cols: X B S F C
z_461: [-6.015,-2.446,0.536,3.464,-5.093]
z_520: [-0.552,-1.494,0.649,-1.504,-0.478]
z_17: [-5.422,-0.145,2.827,-0.165,0.484]
z_329: [2.914,-2.347,5.760,-4.317,-2.046]
z_374: [-6.456,-1.830,0.076,0.483,-5.557]
z_90: [5.031,1.285,-6.387,3.697,-0.664]
z_76: [2.914,-2.347,-8.639,1.978,-0.283]
z_913: [2.066,3.939,7.989,0.002,7.944]
step -1: [2.827]
[2.826]
step +1: [-6.015,-2.446,0.536,3.464]
[-6.014,-2.445,0.537,3.465]

cols: W P V R
z_374: [-7.684,-0.113,-4.141,-8.013]
z_17: [-3.158,6.997,-8.689,-5.620]
z_133: [-5.349,-7.464,4.138,-3.199]
z_76: [-0.934,0.639,-3.040,-1.561]
z_520: [4.622,-4.422,4.510,5.825]
down: [-4.141,-8.689]
V
down: [-5.620,-3.199,-1.561]
R
down: [-4.141,-8.689,4.138]
V
down: [-0.113,6.997,-7.464]
P

cols: G H A J
z_133: [-0.791,1.104,-3.229,-1.961]
z_17: [-1.004,0.001,-0.625,-8.423]
z_949: [-0.428,1.584,-2.753,-1.529]
z_461: [-1.046,2.021,-4.406,-1.098]
z_90: [-1.396,1.787,-3.011,-2.837]
z_913: [-1.103,1.285,-4.512,-2.741]
z_798: [-0.318,1.416,-2.087,-2.582]
z_140: [-0.946,2.567,-7.821,-1.217]
step +1: [0.001]
[0.002]
down: [-0.318,-0.946]
G
down: [-0.791,-1.004,-0.428]
G
down: [-0.428,-1.046,-1.396,-1.103]
G
step -1: [-0.946]
[-0.947]
down: [-2.837,-2.741,-2.582,-1.217]
J

cols: T N U D K E L
z_140: [-2.871,1.897,3.251,2.937,2.545,0.970,1.095]
z_520: [3.925,-1.652,-1.011,1.172,-1.275,-1.300,4.500]
z_374: [0.608,-0.433,-8.014,-1.598,-3.977,-5.393,2.603]
z_949: [-2.871,1.897,3.251,2.937,2.545,3.037,-0.571]
step -1: [-2.871,1.897]
[-2.872,1.896]
step +1: [-1.275,-1.300]
[-1.274,-1.299]
down: [3.925,0.608,-2.871]
T

cols: M Q Z Y
z_133: [0.442,-4.214,-2.775,-0.192]
z_461: [3.714,7.421,0.651,7.175]
z_140: [3.714,7.421,0.651,-2.427]
z_76: [-1.136,2.421,8.202,-1.206]
step +1: [-1.136,2.421,8.202]
[-1.135,2.422,8.203]
step +1: [2.421]
[2.422]

cols: fodes Semut Kufi Gapin Nagi defo Mog kol tis
z_461: [1.632,5.741,-1.166,2.900,0.998,2.228,-4.360,-6.628,3.774]
z_329: [-1.188,-0.267,0.316,-0.724,0.688,-0.441,0.260,0.737,0.348]
z_17: [-1.726,-0.705,-4.144,6.233,0.907,-1.048,1.797,-2.952,-0.413]
z_133: [-1.133,-3.582,0.215,-4.013,-1.791,-3.092,3.083,6.113,-5.312]
z_374: [-1.299,-2.240,-0.170,-3.014,-1.882,-2.953,-2.369,1.717,-5.434]
z_949: [0.608,2.350,-2.030,-2.367,1.547,-0.221,-6.813,-4.514,-1.285]
z_913: [-2.614,-5.556,5.149,1.795,-5.412,-3.270,-3.307,-0.870,-5.327]
z_76: [-0.981,-4.435,-3.757,-4.722,-0.063,-3.980,1.150,4.642,-8.053]
z_90: [0.807,-0.558,-5.946,-1.710,5.151,0.596,4.410,2.416,0.476]
z_520: [2.288,1.948,-0.444,1.699,2.665,4.025,2.226,-0.396,6.094]
step -1: [2.350]
[2.349]
down: [-0.063,5.151,2.665]
Nagi
step +1: [-5.556,5.149,1.795]
[-5.555,5.150,1.796]
step -1: [-2.240,-0.170,-3.014,-1.882]
[-2.241,-0.171,-3.015,-1.883]
step +1: [-0.441]
[-0.440]
step -1: [-0.444,1.699]
[-0.445,1.698]
step -1: [1.632,5.741,-1.166]
[1.631,5.740,-1.167]

cols: zino Vuto nim Dip dagev vik Pinap
z_374: [0.743,1.962,0.629,0.531,-2.912,0.768,2.738]
z_520: [1.752,-0.284,-2.067,1.294,2.339,-2.076,-1.779]
z_90: [2.423,-3.955,-0.278,-0.857,-3.431,-0.756,2.266]
z_461: [-1.564,-2.151,0.366,-4.006,-0.399,-0.797,-0.253]
z_949: [-0.552,-0.180,-0.451,0.601,1.927,-1.148,-1.415]
z_329: [-6.978,1.067,1.782,-2.162,5.174,0.506,-3.908]
z_913: [0.255,0.349,0.668,2.704,-1.179,2.046,1.437]
down: [1.294,-0.857]
Dip
down: [1.962,-0.284,-3.955,-2.151]
Vuto
down: [-2.076,-0.756,-0.797,-1.148,0.506]
vik
step -1: [-0.797]
[-0.798]
step +1: [-2.162]
[-2.161]
down: [-1.779,2.266,-0.253,-1.415]
Pinap

cols: nopo mal fuli Moz siba nik pip
z_140: [-1.744,-1.664,0.017,0.631,0.529,1.449,2.565]
z_133: [-0.428,1.717,1.259,-3.100,-3.114,-2.750,-3.484]
z_949: [-1.738,0.004,1.719,-5.024,-9.186,-3.068,-5.082]
z_913: [-3.349,-1.461,3.293,-1.201,-0.492,4.368,-0.275]
z_329: [-1.996,-1.048,1.362,-0.633,0.563,2.102,0.739]
z_520: [-4.078,-2.838,2.842,-1.371,-3.097,4.396,0.138]
z_76: [2.668,-0.129,-2.860,5.490,8.117,1.915,5.088]
z_461: [-3.983,-2.381,2.375,-0.751,-0.615,4.184,1.550]
step -1: [2.375,-0.751]
[2.374,-0.752]
down: [1.259,1.719,3.293,1.362]
fuli
step -1: [-1.461]
[-1.462]

cols: somi Lurin Guzud vura navi Kune lazav
z_949: [4.447,0.441,-9.103,1.770,-0.142,1.427,-4.743]
z_329: [0.145,-0.126,0.339,-0.933,3.630,-2.059,-0.689]
z_90: [1.187,-4.971,-1.743,-6.700,1.997,2.253,-5.015]
z_913: [-5.852,1.707,0.655,2.528,2.095,-0.986,3.312]
z_461: [-0.534,1.785,-4.688,2.785,0.934,-0.122,-0.393]
z_17: [-3.628,-0.130,-2.396,-0.612,1.011,1.858,-1.046]
z_140: [0.778,2.706,2.350,4.209,-4.598,-0.178,3.873]
z_520: [-1.032,2.826,-6.557,1.955,1.736,-0.187,-2.281]
down: [2.785,-0.612,4.209,1.955]
vura
step -1: [-2.059]
[-2.060]
step +1: [-1.743,-6.700,1.997,2.253]
[-1.742,-6.699,1.998,2.254]
step -1: [0.778,2.706,2.350,4.209]
[0.777,2.705,2.349,4.208]

cols: feg let vado pesup Vifi Nepon tugup runi pugid
z_329: [5.368,-4.460,-4.269,-3.445,-4.714,6.069,2.376,-1.659,2.692]
z_374: [-2.363,2.329,-0.548,-3.077,3.499,6.129,1.929,-0.005,1.871]
z_913: [-7.239,5.622,5.322,-1.245,6.114,4.396,-0.118,0.880,-1.083]
z_17: [3.887,-3.671,-1.300,2.251,-4.582,-5.240,-1.371,-0.403,-0.969]
z_133: [2.340,-1.893,-2.016,-0.234,-1.489,-0.515,0.043,-0.787,-0.025]
step +1: [3.499,6.129,1.929,-0.005]
[3.500,6.130,1.930,-0.004]
step +1: [-3.077,3.499]
[-3.076,3.500]

cols: lubaf nasus rodi sen
z_133: [2.553,2.178,-1.026,8.186]
z_913: [-2.560,-1.756,0.847,-8.115]
z_374: [-2.446,-4.303,2.134,-8.257]
z_520: [-2.438,-4.499,2.229,-8.150]
down: [8.186,-8.115]
sen
down: [-1.756,-4.303,-4.499]
nasus
step -1: [-2.438,-4.499]
[-2.439,-4.500]
down: [-8.115,-8.257]
sen
down: [2.178,-1.756]
nasus
step +1: [-4.499,2.229]
[-4.498,2.230]

cols: Tel nof duli lonim zarum Bogi runa tek Vetas
z_949: [5.377,6.886,3.027,5.303,4.286,-1.695,2.076,-4.702,0.080]
z_329: [5.377,6.886,3.027,5.303,4.828,0.689,-0.136,-6.635,0.649]
z_374: [5.377,6.886,3.027,5.303,4.286,-1.695,-2.039,-4.702,0.080]
step -1: [3.027]
[3.026]
down: [-4.702,-6.635]
tek
step -1: [-0.136]
[-0.137]
step +1: [3.027]
[3.028]

cols: zom tas fode Miti tanef rabup
z_949: [-0.711,6.735,0.157,-1.481,2.577,-2.662]
z_329: [-0.528,8.056,0.126,-1.479,3.070,-3.125]
z_913: [-1.377,6.704,0.079,-1.808,2.523,-3.080]
z_17: [7.573,2.525,-0.601,4.239,0.914,2.278]
z_520: [7.950,5.343,-0.661,4.099,2.115,1.573]
z_76: [0.012,-9.142,0.006,1.350,-3.459,3.270]
z_374: [-3.267,3.501,0.326,-2.500,1.372,-2.727]
z_140: [-3.609,-0.313,0.275,-2.241,-0.065,-1.482]
z_90: [-5.270,-0.312,0.476,-3.185,-0.131,-2.169]
z_798: [-1.620,5.560,0.234,-1.817,2.256,-2.778]
z_461: [4.905,1.609,-0.390,2.693,0.600,1.508]
z_133: [-4.409,1.641,0.355,-2.817,0.666,-2.414]
down: [2.278,1.573,3.270,-2.727,-1.482,-2.169,-2.778]
rabup
down: [-3.125,-3.080]
rabup
down: [-1.479,-1.808,4.239,4.099,1.350,-2.500]
Miti
step -1: [4.239]
[4.238]
down: [-0.065,-0.131,2.256,0.600]
tanef

cols: sufu lopum beget mig Tul rogu Supaz
z_374: [-3.813,-4.090,0.934,-3.269,-1.150,-2.641,-0.414]
z_329: [-1.577,0.609,-6.659,-4.055,-6.450,8.212,3.411]
z_140: [-0.327,-5.816,2.341,1.870,0.406,5.888,-1.720]
z_798: [-0.327,-5.816,2.341,1.870,0.406,5.432,-1.720]
z_913: [1.920,0.945,-4.953,0.210,-4.417,-0.467,-1.513]
z_133: [1.920,0.945,-4.953,-6.081,5.514,6.443,1.057]
z_520: [-3.813,-4.090,0.934,-3.269,-1.150,-5.408,-0.414]
z_17: [-7.365,4.564,9.298,-4.585,4.849,-2.261,-3.313]
down: [-0.327,-0.327,1.920,1.920,-3.813]
sufu
down: [1.870,1.870,0.210,-6.081,-3.269,-4.585]
mig
down: [0.934,-6.659]
beget

cols: Kobim Taduz bod bub Kig suruk duvov Tonef rili
z_798: [6.127,-1.766,3.182,3.467,4.773,0.511,1.130,-1.201,-2.592]
z_133: [2.775,1.001,1.326,4.609,5.972,0.065,-0.478,-2.254,-2.629]
z_949: [2.775,1.001,1.326,4.609,6.756,-0.813,-1.514,-2.912,-2.618]
z_374: [6.127,-1.766,3.182,3.467,4.773,0.511,1.130,-1.201,-1.519]
z_913: [6.747,-2.332,0.277,-1.191,0.901,-1.693,5.644,1.933,-1.982]
z_17: [7.253,-2.784,1.892,0.486,1.962,-0.450,4.562,1.186,-2.342]
z_461: [7.034,-2.590,2.919,2.101,3.344,0.313,2.938,0.038,-2.532]
down: [-1.514,1.130,5.644,4.562]
duvov
down: [-1.191,0.486,2.101]
bub
down: [7.253,7.034]
Kobim
down: [-0.813,0.511]
suruk
down: [-2.618,-1.519,-1.982]
rili
down: [6.127,2.775,2.775,6.127,6.747,7.253]
Kobim

cols: Gire rav gav palo
z_76: [-7.672,-7.548,-3.040,-1.417]
z_520: [-1.375,-2.788,-1.546,2.893]
z_133: [2.915,1.472,2.476,1.316]
z_949: [1.748,-0.046,0.371,3.318]
down: [1.316,3.318]
palo
down: [2.476,0.371]
gav
down: [-1.417,2.893]
palo
step +1: [-0.046,0.371]
[-0.045,0.372]
down: [-7.672,-1.375,2.915]
Gire

cols: turer lavaf Gopoz dozem Kez tiz dol golub
z_140: [5.850,3.917,2.636,5.031,5.417,-1.352,0.973,-4.797]
z_17: [2.017,3.917,2.636,5.031,5.417,-1.352,0.973,-4.797]
z_520: [3.002,6.885,-0.507,5.668,-0.922,6.646,-1.606,-1.867]
step -1: [3.917]
[3.916]
down: [-1.352,-1.352]
tiz
down: [-4.797,-4.797]
golub
down: [3.917,3.917]
lavaf
down: [5.417,5.417]
Kez
step +1: [5.668]
[5.669]
step -1: [5.850]
[5.849]

cols: Dunu pil zegaz lud ludo Govap zef Gog
z_76: [3.944,0.757,-0.475,-2.968,0.974,0.519,-1.753,-2.099]
z_913: [6.630,1.361,-2.739,1.704,6.998,7.067,-1.985,-0.937]
z_798: [2.488,-1.300,-6.266,-0.707,0.811,-1.284,-0.964,0.883]
z_90: [0.313,0.528,-1.838,6.885,3.181,-0.957,6.894,2.091]
z_949: [0.483,-1.344,0.004,-3.035,-1.092,-5.841,-1.306,-4.790]
z_17: [3.789,0.709,-2.591,-2.476,2.681,-1.908,-1.321,-3.755]
z_520: [-2.013,0.660,2.237,-1.412,-0.664,-0.475,5.574,-3.507]
z_374: [-3.108,-0.415,4.538,-4.289,-2.967,3.261,-0.207,-2.304]
z_329: [6.993,-0.267,-5.622,-0.596,5.062,-1.456,-0.277,-5.695]
z_140: [3.150,-0.572,-4.921,3.412,3.034,-3.334,-0.562,0.683]
step +1: [-1.306]
[-1.305]
down: [0.811,3.181,-1.092,2.681,-0.664,-2.967,5.062,3.034]
ludo

cols: mepib bima nid malu laro somub bog
z_90: [-6.603,3.204,2.713,-2.721,0.634,1.159,0.358]
z_520: [-0.995,-0.802,-0.835,-0.530,-0.299,-0.266,-0.895]
z_949: [4.976,-5.568,-4.819,3.868,1.756,1.354,-1.873]
z_798: [-3.689,3.542,3.295,-6.433,-6.508,-6.370,1.758]
z_913: [-6.390,2.251,1.693,-4.081,-1.683,-1.244,-0.623]
z_140: [-2.850,-1.700,-0.931,-1.270,-0.244,-0.039,0.555]
z_76: [0.918,-1.172,-1.798,-1.085,-2.627,-2.825,-2.519]
z_374: [-0.873,3.806,4.437,-4.342,-5.064,-5.012,5.122]
z_329: [-2.301,-5.079,-5.776,3.139,5.256,5.339,-7.113]
down: [0.634,-0.299,1.756,-6.508]
laro
down: [-6.370,-1.244,-0.039,-2.825,-5.012,5.339]
somub
step -1: [-4.342,-5.064,-5.012]
[-4.343,-5.065,-5.013]
down: [-0.266,1.354,-6.370]
somub

cols: Kamel gak Veg Suni
z_798: [-5.391,-3.778,-5.539,1.803]
z_76: [2.772,5.262,4.539,0.066]
z_520: [-5.391,-3.778,-6.911,4.798]
down: [2.772,-5.391]
Kamel
down: [-5.391,2.772]
Kamel
down: [5.262,-3.778]
gak
step -1: [-3.778]
[-3.779]
down: [0.066,4.798]
Suni
step -1: [2.772,5.262]
[2.771,5.261]

cols: gipi Buli fini gigad korom Vege Zaveg
z_140: [1.816,4.059,1.906,6.246,-1.987,0.428,-2.474]
z_520: [-6.691,-0.272,-3.112,-0.216,-3.510,0.221,2.372]
z_949: [-1.465,2.091,-0.421,2.744,-3.429,0.725,-1.281]
step +1: [6.246,-1.987]
[6.247,-1.986]
down: [-3.112,-0.421]
fini
step -1: [4.059,1.906]
[4.058,1.905]
step -1: [6.246,-1.987,0.428]
[6.245,-1.988,0.427]
step +1: [-1.465,2.091]
[-1.464,2.092]
down: [4.059,-0.272]
Buli
step -1: [2.744,-3.429,0.725]
[2.743,-3.430,0.724]

cols: misu Voded gete vov tupe
z_329: [2.449,-2.789,-5.709,5.189,2.370]
z_374: [1.458,-4.473,-3.569,4.841,6.178]
z_461: [0.736,4.087,-5.964,-2.677,3.910]
z_133: [-5.570,1.608,3.761,-2.612,5.706]
z_949: [-1.089,4.804,1.101,3.096,-5.398]
z_76: [0.681,-1.404,-2.637,2.851,-0.865]
z_798: [-5.863,-1.861,2.447,6.634,-0.536]
z_520: [5.627,-3.974,5.619,1.226,-4.562]
z_17: [-0.669,1.163,-1.671,7.406,-0.901]
z_140: [-5.883,4.302,-4.098,-0.385,2.548]
step -1: [2.447]
[2.446]
down: [2.851,6.634,1.226,7.406]
vov
step -1: [0.736,4.087,-5.964]
[0.735,4.086,-5.965]
step -1: [4.841]
[4.840]

cols: zam deget rofo rut Rapu
z_17: [-1.021,0.030,3.531,5.951,6.740]
z_461: [-1.703,-2.223,-1.327,-1.193,-0.981]
z_913: [-1.295,-1.197,-1.063,0.130,2.842]
down: [5.951,-1.193]
rut
down: [-1.193,0.130]
rut
down: [-2.223,-1.197]
deget

cols: dis fov vepe posa
z_461: [-0.432,-0.730,-8.253,5.226]
z_90: [-4.047,4.810,-8.123,8.244]
z_913: [4.145,-4.197,-1.346,6.531]
z_140: [-2.852,-4.577,-4.249,-4.277]
z_17: [0.302,0.083,1.411,-3.021]
z_374: [5.892,7.012,-1.104,-7.604]
z_133: [4.145,-8.373,-1.346,6.531]
z_520: [-2.069,-7.935,8.303,1.691]
z_798: [-2.201,-7.146,7.866,7.538]
z_949: [5.892,7.012,-1.104,-6.221]
z_76: [1.586,3.080,-6.667,4.218]
step -1: [-8.373]
[-8.374]
step -1: [-7.146]
[-7.147]
step -1: [-4.047]
[-4.048]
step +1: [1.586,3.080,-6.667]
[1.587,3.081,-6.666]
down: [-1.346,8.303,7.866,-1.104,-6.667]
vepe
down: [8.303,7.866]
vepe
down: [-4.047,4.145,-2.852,0.302,5.892]
dis

